Below is a small trained network, with its code and all its weights. Each question gives an input and a class and asks what happens when units are switched off, that is, made to give their printed mean instead of their output.

import numpy as np


def w(rows, s, z=0):
    codes = np.array(rows[::2]) - 128.0
    scale = np.full(codes.shape[1], s)
    scale[-1] = z or s
    return codes * scale


def f(y):
    return y / 2 * (1 + np.tanh(0.7978845608 * (y + 0.044715 * y**3)))


def log_softmax(a):
    a = a - a.max(-1, keepdims=True)
    return a - np.log(np.exp(a).sum(-1, keepdims=True))


def net(x, mask):
    res = np.array(x, float).reshape(1, 7) / 4 @ E
    y = f(res @ A[0][:, :-1].T + A[0][:, -1])
    res = res + np.where(mask, y, B[0][:, -1]) @ B[0][:, :-1]
    return log_softmax(res[-1] @ U[:, :-1].T + U[:, -1])


A, B = {}, {}
E = w([
[148,133,141,115,127,118,136,135,144,132,123],'x0',
[190,160,47,238,196,125,202,68,181,103,115],'x1',
[200,49,153,134,159,124,117,65,120,215,254],'x2',
[190,122,186,112,179,249,86,55,88,101,45],'x3',
[116,164,208,184,160,48,91,76,103,16,146],'x4',
[137,137,147,142,115,118,125,126,139,148,120],'x5',
[5,123,156,53,180,105,192,30,149,177,99],'x6',
],0.0071)
A[0] = w([
[139,172,176,159,182,77,127,78,153,32,166,131],'neuron 1',
[158,111,149,105,162,182,117,103,102,112,112,52],'neuron 2',
[82,141,101,103,199,103,209,29,142,172,110,102],'neuron 3',
[97,117,128,128,108,50,149,181,155,156,164,47],'neuron 4',
[174,142,132,125,211,202,124,92,153,107,86,106],'neuron 5',
[90,245,70,139,104,141,139,192,122,66,10,42],'neuron 6',
[73,93,190,2,72,120,53,178,79,156,130,124],'neuron 7',
[245,123,85,173,67,131,87,155,114,118,160,81],'neuron 8',
[52,84,153,129,165,112,138,83,134,183,96,4],'neuron 9',
[166,121,35,119,124,169,174,123,186,183,95,151],'neuron 10',
[87,139,37,160,137,52,155,140,174,128,167,113],'neuron 11',
[125,128,84,118,90,203,161,147,152,198,118,14],'neuron 12',
[151,119,165,108,147,178,87,97,146,129,69,110],'neuron 13',
[136,87,92,108,131,193,161,184,132,172,102,208],'neuron 14',
[162,166,165,109,182,168,97,104,110,152,93,92],'neuron 15',
[173,42,130,147,164,122,135,92,92,163,209,55],'neuron 16',
[111,150,166,40,142,97,163,74,155,152,134,134],'neuron 17',
],0.0075,0.0031)
B[0] = w([
[108,208,157,45,132,88,12,55,127,140,123,229],'neuron 1',
[82,82,103,130,101,96,179,131,73,130,168,162],'neuron 2',
[156,157,117,167,171,207,129,222,79,92,91,231],'neuron 3',
[133,59,127,112,47,72,191,96,90,41,195,182],'neuron 4',
[139,85,86,175,102,120,162,73,106,79,169,200],'neuron 5',
[45,47,175,123,189,119,182,141,195,233,114,254],'neuron 6',
[225,161,46,229,200,112,128,51,155,182,118,248],'neuron 7',
[119,133,149,191,131,184,114,254,50,134,58,216],'neuron 8',
[81,129,119,153,132,188,101,238,72,63,113,171],'neuron 9',
[170,186,128,61,174,96,35,61,156,125,152,206],'neuron 10',
[182,76,94,165,59,100,147,74,69,130,162,222],'neuron 11',
[71,145,176,14,127,86,33,113,79,100,190,167],'neuron 12',
[114,70,99,96,63,65,216,78,57,93,180,180],'neuron 13',
[116,145,151,63,116,63,83,103,121,62,108,197],'neuron 14',
[91,74,102,114,55,83,169,111,98,117,152,171],'neuron 15',
[24,47,241,100,183,120,181,161,240,235,75,200],'neuron 16',
[142,149,120,186,96,187,108,249,139,52,97,193],'neuron 17',
],0.0072,0.0076)
U = w([
[36,46,210,125,168,132,183,145,210,200,116,87],'0',
[121,74,95,134,16,107,207,94,73,73,183,90],'1',
[125,155,130,171,133,191,100,243,79,76,100,108],'2',
[98,191,166,63,132,94,1,83,124,107,159,90],'3',
[145,145,128,138,119,145,138,116,160,122,129,249],'4',
[196,165,49,202,195,135,134,62,153,166,126,122],'5',
],0.01,0.015)

Each question gives the input, the list of numbers given to net, and the class t.
The units are the neurons (one row each of A and B). Each row of codes is followed by its name. A weight is (code - 128) times the scale printed after its matrix; where a second scale follows, it is the last column's (A, B and U).
mask holds one flag per neuron, in row order. A switched-off neuron (its flag False) gives its mean, the last column of its row in B, instead of its output. The means were averaged over made-up inputs and are rounded, as every weight is.
A unit's drop is (log p(t) with every unit on - log p(t) with that unit switched off) / (log p(t) with every unit on - log p(t) with every unit switched off).
The circuit of an input: a set's keep is (log p(t) with only the set's units on - log p(t) with every unit switched off) / (log p(t) with every unit on - log p(t) with every unit switched off). Starting from the 12 units with the biggest drops (on a tie, the unit counted first), units are removed one at a time, each time the one whose removal leaves the highest keep (on an exact tie, the one counted first), for as long as the keep stays at least 0.8.
circuit, biggest first: the units of the circuit, biggest drop first
most important unit: the unit with the biggest drop
top k neurons: the k neurons with the biggest drops, biggest first
drop of u: that unit's drop, to one decimal
input [3,3,1,-3,5,3,5], class 2: circuit, biggest first	[neuron 3; neuron 17]
input [1,-3,-5,7,4,-6,1], class 1: most important unit	neuron 13
input [0,-1,5,-3,-7,6,6], class 3: circuit, biggest first	[neuron 12; neuron 10]
input [-6,5,-5,-2,8,3,4], class 3: top 3 neurons	[neuron 1; neuron 7; neuron 16]
input [6,8,-8,4,-8,8,5], class 0: top 2 neurons	[neuron 6; neuron 1]
input [0,-6,-1,7,-1,-3,5], class 1: top 2 neurons	[neuron 13; neuron 15]
input [-6,7,5,-3,6,5,-8], class 2: top 2 neurons	[neuron 8; neuron 7]
input [5,5,5,5,5,7,-1], class 0: top 4 neurons	[neuron 16; neuron 7; neuron 10; neuron 11]
input [2,7,-3,-4,-7,-1,6], class 3: top 2 neurons	[neuron 10; neuron 12]
input [-2,6,-2,6,-5,-8,0], class 1: circuit, biggest first	[neuron 5; neuron 7]
input [1,8,-8,1,-2,1,2], class 0: top 2 neurons	[neuron 6; neuron 7]
input [4,2,-5,-6,1,-4,1], class 1: top 3 neurons	[neuron 11; neuron 16; neuron 4]
input [-8,-2,-7,-7,1,-5,8], class 2: top 3 neurons	[neuron 3; neuron 17; neuron 9]
input [4,-4,-1,-7,3,-1,-6], class 1: most important unit	neuron 4
input [-5,7,-5,-2,7,5,-4], class 3: top 2 neurons	[neuron 1; neuron 7]
input [3,1,-3,0,6,-3,-5], class 3: drop of neuron 9	0.1
input [8,5,-3,1,8,1,-6], class 3: drop of neuron 1	1.7
input [6,-4,-3,-6,-8,2,-1], class 3: drop of neuron 12	0.4
